Where the symbols take the elements:
bl: k>ll, y>gl, o>bz, f>cl, x>mp, n>nb
dc: k>rd, y>rn, o>md, f>nr, x>dp, n>cl
pp: k>tz, y>sr, o>rp, f>sg, x>fs, n>tc
mz: k>fp, y>gr, o>cq, f>dt, x>pc, n>ff
rg: k>hr, y>lg, o>hg, f>bg, x>fj, n>tt
gb: k>rm, y>tr, o>br, f>tt, x>gj, n>nj
bz: k>nb, y>bg, o>gf, f>dc, x>cj, n>bl
rr: k>fc, y>dc, o>bs, f>zm, x>ml, n>dp
cl: k>bp, y>qr, o>dc, f>hm, x>fc, n>rd
dp: k>rn, y>cl, o>rr, f>cf, x>md, n>fc
lm: k>dd, y>rg, o>qj, f>bz, x>mf, n>fj
tt: k>hf, y>qn, o>rg, f>gl, x>dd, n>hr
mn: k>cr, y>gh, o>sg, f>nj, x>zt, n>zg
qp: k>zt, y>sg, o>rm, f>tg, x>jp, n>nm
nb: k>mf, y>qj, o>bl, f>rd, x>bg, n>ll
ld: k>jp, y>rm, o>gj, f>lg, x>gb, n>tr
pj: k>mz, y>pc, o>bb, f>tc, x>mm, n>cq
sr: k>jc, y>dt, o>zq, f>zl, x>tc, n>qb
tg: k>ld, y>gb, o>hf, f>fj, x>cm, n>gj
tc: k>dt, y>qb, o>pp, f>mn, x>zq, n>tz
bp: k>mp, y>bz, o>rd, f>rr, x>qr, n>cj
rp: k>tc, y>zq, o>gh, f>tm, x>cr, n>pp
cr: k>zq, y>pp, o>zg, f>qp, x>gh, n>fs
rm: k>nm, y>tm, o>nj, f>hf, x>tr, n>qp
bs: k>dp, y>md, o>hm, f>mj, x>jr, n>rr
qb: k>bb, y>jd, o>sr, f>gh, x>tz, n>jc
fs: k>sr, y>tc, o>cr, f>nm, x>rp, n>zq
tz: k>jd, y>jc, o>tc, f>zg, x>sr, n>dt
nm: k>zl, y>mn, o>qp, f>gj, x>tm, n>zt
lg: k>cm, y>hf, o>dd, f>ll, x>tt, n>qn
mf: k>rg, y>fj, o>ll, f>cj, x>qj, n>hg
ds: k>sj, y>zm, o>fp, f>zp, x>sb, n>pr
gj: k>tr, y>nj, o>tg, f>dd, x>br, n>ld
hg: k>tt, y>dd, o>mf, f>mp, x>lm, n>rg
nj: k>qp, y>jp, o>gb, f>hr, x>ld, n>rm
ff: k>ds, y>sb, o>mz, f>jd, x>lb, n>fp
tr: k>tm, y>qp, o>ld, f>qn, x>nj, n>jp
hr: k>tg, y>cm, o>tt, f>qj, x>lg, n>hf
jr: k>md, y>rr, o>dm, f>ds, x>hm, n>ml
rd: k>cj, y>gf, o>cl, f>bs, x>rn, n>bp
tm: k>mn, y>zt, o>jp, f>br, x>qp, n>sg
zg: k>fs, y>rp, o>mn, f>rm, x>zl, n>cr
dt: k>mm, y>bb, o>tz, f>cr, x>qb, n>jd
mp: k>gl, y>nb, o>cj, f>fc, x>bz, n>bg
fj: k>lg, y>tt, o>lm, f>bl, x>hg, n>dd
hf: k>gj, y>br, o>hr, f>lm, x>qn, n>tg
mj: k>cf, y>sj, o>sb, f>cq, x>ds, n>zm
bg: k>qj, y>ll, o>mp, f>rn, x>bl, n>gl
gl: k>lm, y>mf, o>bg, f>qr, x>nb, n>qj
fc: k>qr, y>rd, o>dp, f>dm, x>dc, n>rn
pr: k>nr, y>cf, o>ds, f>pc, x>mj, n>sj
cj: k>bg, y>bl, o>bp, f>dp, x>gf, n>mp
qn: k>br, y>tg, o>lg, f>mf, x>hr, n>cm
jd: k>zp, y>pj, o>dt, f>fs, x>jc, n>mm
sb: k>zm, y>pr, o>gr, f>pj, x>fp, n>mj
md: k>cl, y>fc, o>ml, f>sj, x>rr, n>dc
zp: k>lb, y>mz, o>mm, f>sr, x>pj, n>pc
cm: k>gb, y>gj, o>qn, f>hg, x>hf, n>br
nr: k>bs, y>jr, o>sj, f>gr, x>cf, n>hm
dm: k>ml, y>bs, o>cf, f>fp, x>nr, n>jr
cf: k>jr, y>hm, o>zm, f>ff, x>sj, n>dm
gf: k>bl, y>mp, o>qr, f>md, x>bp, n>bz
zl: k>rp, y>cr, o>zt, f>tr, x>mn, n>gh
zm: k>dm, y>nr, o>mj, f>mz, x>pr, n>cf
lb: k>sb, y>fp, o>pc, f>jc, x>mz, n>gr
rn: k>gf, y>bp, o>fc, f>jr, x>cl, n>qr
jc: k>pj, y>mm, o>qb, f>rp, x>dt, n>bb
qj: k>fj, y>hg, o>gl, f>gf, x>ll, n>lm
ml: k>dc, y>dp, o>jr, f>pr, x>bs, n>md
dd: k>qn, y>hr, o>fj, f>nb, x>rg, n>lg
mm: k>pc, y>cq, o>jd, f>zq, x>bb, n>zp
bb: k>cq, y>zp, o>jc, f>pp, x>jd, n>pj
jp: k>sg, y>nm, o>tr, f>cm, x>rm, n>tm
qr: k>bz, y>cj, o>rn, f>ml, x>rd, n>gf
fp: k>pr, y>mj, o>ff, f>mm, x>gr, n>ds
gr: k>mj, y>ds, o>lb, f>bb, x>ff, n>sb
hm: k>rr, y>ml, o>nr, f>sb, x>dm, n>bs
sj: k>hm, y>dm, o>pr, f>lb, x>zm, n>nr
ll: k>hg, y>lm, o>nb, f>bp, x>gl, n>mf
sg: k>zg, y>zl, o>tm, f>gb, x>nm, n>mn
zt: k>gh, y>zg, o>nm, f>ld, x>sg, n>zl
zq: k>qb, y>tz, o>fs, f>zt, x>pp, n>sr
pc: k>gr, y>ff, o>zp, f>qb, x>cq, n>lb
cq: k>ff, y>lb, o>pj, f>tz, x>zp, n>mz
gh: k>pp, y>fs, o>zl, f>jp, x>zg, n>rp
br: k>nj, y>ld, o>cm, f>rg, x>tg, n>gb

The rows follow the links: the fewer symbols apart two elements are, the more alike their rows tend to be.

Each row is also shifted at random along 4 hidden directions that mean nothing.

Some elements, each with a row of numbers:
jr -20,-32,10,67,16,-32,-18,36,-18,-39,-26,17,45,-33,-49,-21,-15,46,10,-54,-2,-17,-77,-28,-32,43,-24,29
rn 20,-83,-17,-8,19,3,7,-12,-6,-13,8,-7,-5,-10,-10,12,-17,-16,9,-19,-37,28,0,-49,20,34,-18,-28
gb -48,37,31,-9,-42,21,-1,0,15,26,-43,-15,-20,-24,19,23,13,-1,62,-75,16,-3,24,-2,-14,-32,-2,-32
ds -19,26,-37,-21,52,6,-28,-4,3,9,7,7,9,-10,44,-41,2,7,24,4,0,17,3,27,-4,30,38,29
bb -18,11,-32,8,1,6,17,-29,0,-31,31,1,-39,10,43,7,24,-26,-9,-17,-3,-1,9,8,-15,-12,14,46
sg 83,48,28,13,-2,-8,8,6,16,11,14,-4,-15,27,-29,3,8,9,-34,71,18,-21,18,25,8,-32,9,-18
fj -64,19,39,-6,-42,10,-9,38,-7,34,-36,0,34,-14,-36,-3,-13,23,-3,8,17,-8,-13,12,15,-23,-11,-18
rg -17,-11,35,-15,-46,-12,-6,42,16,32,-5,-3,27,13,-25,1,-28,4,-30,50,38,19,11,19,22,-35,17,-28
zt 34,64,17,-23,5,2,-2,-24,8,23,1,0,-6,23,11,3,20,-7,-8,36,5,-30,20,26,-7,-25,-7,-13
tz 37,-9,-1,10,-9,-36,13,-15,3,-38,37,-1,-4,40,24,11,9,-30,-49,22,28,0,0,12,-27,-24,-1,35
hf -96,27,20,-55,-51,23,-10,-19,11,42,-36,2,5,-20,52,25,2,-18,52,-79,12,4,26,-2,-16,-35,-9,-30
tg 53,-31,48,41,-62,-8,17,32,-1,-14,-26,-7,-2,-11,-43,40,-14,12,-4,-43,26,3,2,-25,-16,-28,-8,-32
gh 57,32,35,18,-4,-25,1,-5,-15,-12,-11,-3,24,25,-6,3,17,-2,-21,19,28,-31,-14,14,-35,-9,-27,5
pp 37,9,35,34,-14,-42,-7,12,-14,-31,-21,-18,29,23,8,1,15,-11,-15,-9,54,-16,-27,11,-49,-3,-25,22
mm -15,28,-20,69,-7,14,30,7,-2,-50,28,12,-54,-1,-30,4,25,24,-27,3,-12,-32,-26,5,-4,-13,16,66
hg 36,-27,46,34,-44,-13,5,65,-1,13,-9,-3,34,10,-87,0,-31,29,-56,72,28,8,-17,6,26,-17,4,-24
fp 51,20,-46,27,34,47,17,-31,-47,-27,35,53,-8,-27,-31,0,14,41,-33,-5,-74,-41,-26,-18,-3,37,-7,44
zg -38,102,27,30,-1,-14,-5,20,22,7,-6,4,-9,17,-33,-25,25,34,-18,62,24,-57,-27,46,-4,-34,-1,24
nb 14,-39,28,13,1,15,-7,41,-27,22,-54,-39,22,-18,-37,-11,-11,9,26,1,12,20,-9,-9,23,36,-21,-40
tm 14,49,25,-40,1,8,-17,-23,10,38,-40,-35,-7,-1,60,8,20,-27,61,-33,31,4,44,22,-18,-12,-7,-41
rr -9,-66,-9,24,21,-45,-14,27,21,-26,3,0,24,-1,-18,-21,-26,4,1,-5,11,29,-35,-21,-1,23,7,5
sj -61,42,-39,-18,44,7,-24,-13,3,6,18,42,21,-15,10,-40,-3,29,3,8,-28,-17,-28,12,-3,22,13,39
nm 44,52,-5,-86,12,23,1,-72,6,44,19,4,-12,26,73,25,20,-44,8,14,-17,-6,66,17,-3,-25,-5,-40
hm -58,-2,-8,26,25,-21,-23,18,-3,-21,-16,23,40,-26,-19,-29,-9,36,16,-35,-9,-12,-60,-12,-22,31,-12,32
nr -8,6,-42,-14,37,-7,-9,-17,4,-7,49,54,22,0,-11,-25,-16,23,-42,40,-39,-14,-26,-6,9,14,13,33
jc 47,-19,1,63,-17,-32,23,19,3,-63,29,-9,-28,27,-16,8,7,-4,-49,22,31,-2,-18,8,-18,-15,13,49
mn 61,41,26,-12,0,4,-1,-30,-21,10,-12,1,14,17,16,13,22,-11,-1,0,7,-33,8,8,-27,-8,-32,-16
zq -58,67,-9,-22,-5,-2,4,-45,3,-6,25,28,-3,25,35,1,32,-14,-27,17,-7,-46,-10,23,-20,-35,-19,38
jp 84,14,35,16,-24,19,14,-9,-17,4,-25,-8,-14,-12,-16,36,15,3,16,-40,-2,-21,15,-20,-19,-10,-30,-38
br -41,25,11,-39,-41,16,5,-19,29,34,0,8,-29,-4,26,29,0,-13,17,-25,-2,5,46,2,10,-51,17,-33

Complete each set of four: the symbols that take the first to the second take the third to the fourth, perhaps in another order.
Answer with the element's name.
A 28,-16,23,1,-7,-51,-14,-3,-5,-26,-21,-37,32,34,67,-1,10,-47,11,-28,74,19,-2,22,-54,-1,-9,15
B 48,-19,16,64,-17,-53,13,34,14,-56,18,-22,-8,38,-9,1,5,-10,-45,33,59,5,-20,19,-26,-20,19,45
C -2,29,-44,-7,51,14,-17,-1,8,5,20,13,-5,-9,24,-37,0,17,5,23,-11,8,2,24,8,22,43,39
D pr

A 6,-12,-3,-60,-11,56,15,-46,-55,38,2,32,30,-10,-16,27,-3,-7,-27,7,-69,-17,14,-25,28,14,-52,-40
B 36,-31,24,-24,-46,6,10,4,-16,18,17,25,32,11,-36,30,-27,0,-61,36,-7,4,13,-10,16,-27,-14,-31
C 3,-35,-7,-18,14,39,8,-5,-25,20,-13,-11,-3,-19,-25,10,-4,-4,13,0,-47,8,6,-25,37,32,-28,-37
D ll

A -62,11,30,-33,-41,29,-5,-4,-32,36,-38,14,43,-25,-7,15,-2,7,11,-35,-11,-16,-5,-8,-4,-6,-38,-28
B -34,-23,-13,42,4,32,27,9,-20,-14,-2,17,-30,-36,-83,10,2,40,-2,-7,-69,-31,-40,-46,37,26,-34,-6
C -47,-49,-21,2,19,-15,-6,1,14,-17,5,7,6,-16,-7,-8,-17,1,15,-28,-26,14,-27,-33,7,24,-11,1
D sb

A -53,20,7,-59,-43,39,8,-34,-16,35,15,46,18,-4,-2,32,-8,-1,-31,-1,-41,-22,18,-10,13,-39,-25,-22
B 20,-25,27,-20,-55,-1,10,9,-3,16,13,19,24,14,-27,28,-29,-3,-46,21,6,13,16,-8,10,-37,-3,-28
C -3,-62,-29,7,18,-12,13,-14,7,-22,36,24,-8,-2,-34,8,-21,2,-27,11,-50,9,-18,-41,28,17,-10,0
D fc

A -12,23,45,39,-45,-5,-2,46,30,10,-38,-23,-26,-16,-27,15,0,19,36,-30,43,0,11,6,-1,-38,18,-27
B -15,16,15,-11,-47,-11,9,26,64,25,35,5,-38,22,-19,14,-21,3,-31,60,23,17,41,21,36,-74,55,-22
C -78,0,-36,-10,32,-22,-15,2,33,-4,34,35,13,-2,-8,-31,-18,19,-17,34,-23,-2,-30,-3,19,1,22,27
D dm

A -39,-21,-23,-25,48,-49,-45,19,43,8,8,-10,39,10,52,-53,-29,-10,19,21,45,48,-3,25,-2,17,48,12
B -48,-61,-5,23,17,-30,-16,27,14,-17,-28,-22,10,-21,-4,-13,-17,1,46,-49,3,30,-30,-28,-1,37,-7,-7
C -47,0,8,-52,3,28,-13,4,-17,51,-35,-20,25,-14,11,-7,-7,-9,26,7,-6,18,17,7,26,15,-13,-42
D tt

A 2,27,-42,14,36,39,-2,-17,-22,-12,6,10,-20,-26,21,-18,18,16,21,-29,-26,-9,-5,6,-6,32,18,40
B -30,25,-20,46,-9,17,25,-14,-21,-47,6,12,-36,-12,4,10,32,10,-7,-46,-17,-35,-24,-6,-26,0,-11,57
C 102,-27,-54,-28,45,13,3,-45,-31,-15,64,48,21,10,14,-5,-17,-3,-52,34,-53,2,8,-11,4,33,8,24
D pc

A 0,-56,-4,-19,16,25,1,-7,-28,16,-33,-30,2,-23,1,7,-2,-17,44,-41,-29,25,8,-32,17,47,-30,-42
B -35,-27,-30,-40,38,-14,-30,-30,-8,-2,-3,24,49,-12,53,-15,-12,-12,24,-56,-16,12,-18,-18,-27,39,-14,12
C 54,-12,-24,63,-2,9,34,1,-23,-60,36,12,-46,2,-31,11,16,14,-45,0,-19,-20,-16,-10,-7,3,10,55
D gh

A -88,67,-2,-26,-5,3,-4,-51,-20,-7,-15,15,8,4,65,10,41,-20,21,-58,-2,-46,-16,13,-49,-11,-44,39
B -19,9,2,-26,-6,-24,-9,-32,-3,-15,-6,-14,13,29,82,8,20,-48,13,-36,39,5,11,18,-48,-7,-15,25
C -11,-2,41,18,-61,-10,5,40,18,7,-8,5,5,0,-48,18,-20,21,-26,13,25,2,-1,-2,9,-48,10,-16
D qn

A 14,-1,5,0,-11,-25,5,-28,-19,-29,-1,-2,16,24,47,15,18,-36,-9,-33,26,-9,-7,4,-48,-5,-27,28
B 3,-7,-13,-19,-1,-46,-3,-9,35,-19,38,-23,-14,56,69,-5,5,-53,-28,38,57,33,29,38,-14,-29,41,30
C -5,43,6,-24,0,-20,-3,-32,1,-2,15,10,13,34,38,0,22,-22,-27,25,17,-26,4,25,-26,-24,-16,20
D zq

A -26,19,16,45,-19,-28,4,8,-6,-38,-15,-11,1,14,16,1,24,-5,-6,-28,39,-19,-31,13,-45,-8,-15,45
B 12,46,30,-3,4,-34,-15,6,12,9,-18,-25,17,32,31,-16,15,-13,0,26,57,-8,2,41,-28,-18,-3,5
C -31,17,32,17,-60,5,13,24,18,11,-10,10,-18,-12,-35,26,-7,21,-4,-17,7,-14,6,-6,7,-49,2,-16
D fj

A 1,-30,10,-85,-22,9,-9,-14,-1,50,5,-1,44,22,31,8,-29,-38,-20,39,12,40,48,11,25,-17,9,-48
B 31,-15,25,10,-56,-30,11,46,64,10,39,1,-25,35,-48,16,-39,7,-64,90,40,28,31,17,38,-73,60,-25
C 23,-74,-23,-4,21,-32,-5,-9,2,-25,29,21,34,4,-3,-5,-31,-6,-20,-10,-19,22,-21,-35,-6,27,-8,6
D rd

A 47,-13,-5,24,-10,-27,22,-18,-10,-45,42,8,-9,37,8,20,12,-22,-61,20,11,-11,-5,4,-25,-16,-5,40
B 70,-29,-7,-27,-5,-30,10,-48,-18,-33,32,5,19,46,64,27,10,-58,-42,-3,19,8,15,2,-41,-6,-18,17
C -44,10,24,-27,-58,10,3,1,5,25,-5,20,13,-2,-9,26,-15,3,-16,-6,1,-5,12,-3,5,-43,-4,-19
D dd

A 6,22,6,-36,-37,32,19,-34,11,21,14,16,-35,-5,9,43,6,-15,3,-23,-24,-6,42,-12,8,-43,1,-33
B 31,57,44,24,-7,-6,-8,16,-4,15,-49,-27,3,0,-8,-6,24,12,35,-12,41,-24,-3,20,-24,-8,-16,-20
C -29,-5,31,-16,-24,4,-11,40,2,40,-29,-18,37,3,-25,-10,-22,6,-3,39,30,19,5,20,25,-10,3,-33
D hf

A -13,-42,-21,-44,21,38,4,-33,-24,23,-15,-14,-7,-22,14,10,-1,-25,40,-32,-50,17,21,-34,27,39,-35,-39
B -107,-9,-41,-36,29,-2,-3,-5,54,18,35,3,-38,1,4,-20,-11,-2,10,45,-35,20,11,0,60,-9,33,-6
C 50,11,10,-42,1,-18,-3,-53,-22,-4,4,1,33,33,64,15,19,-47,-14,-7,18,-8,14,9,-46,-4,-35,4
D zt

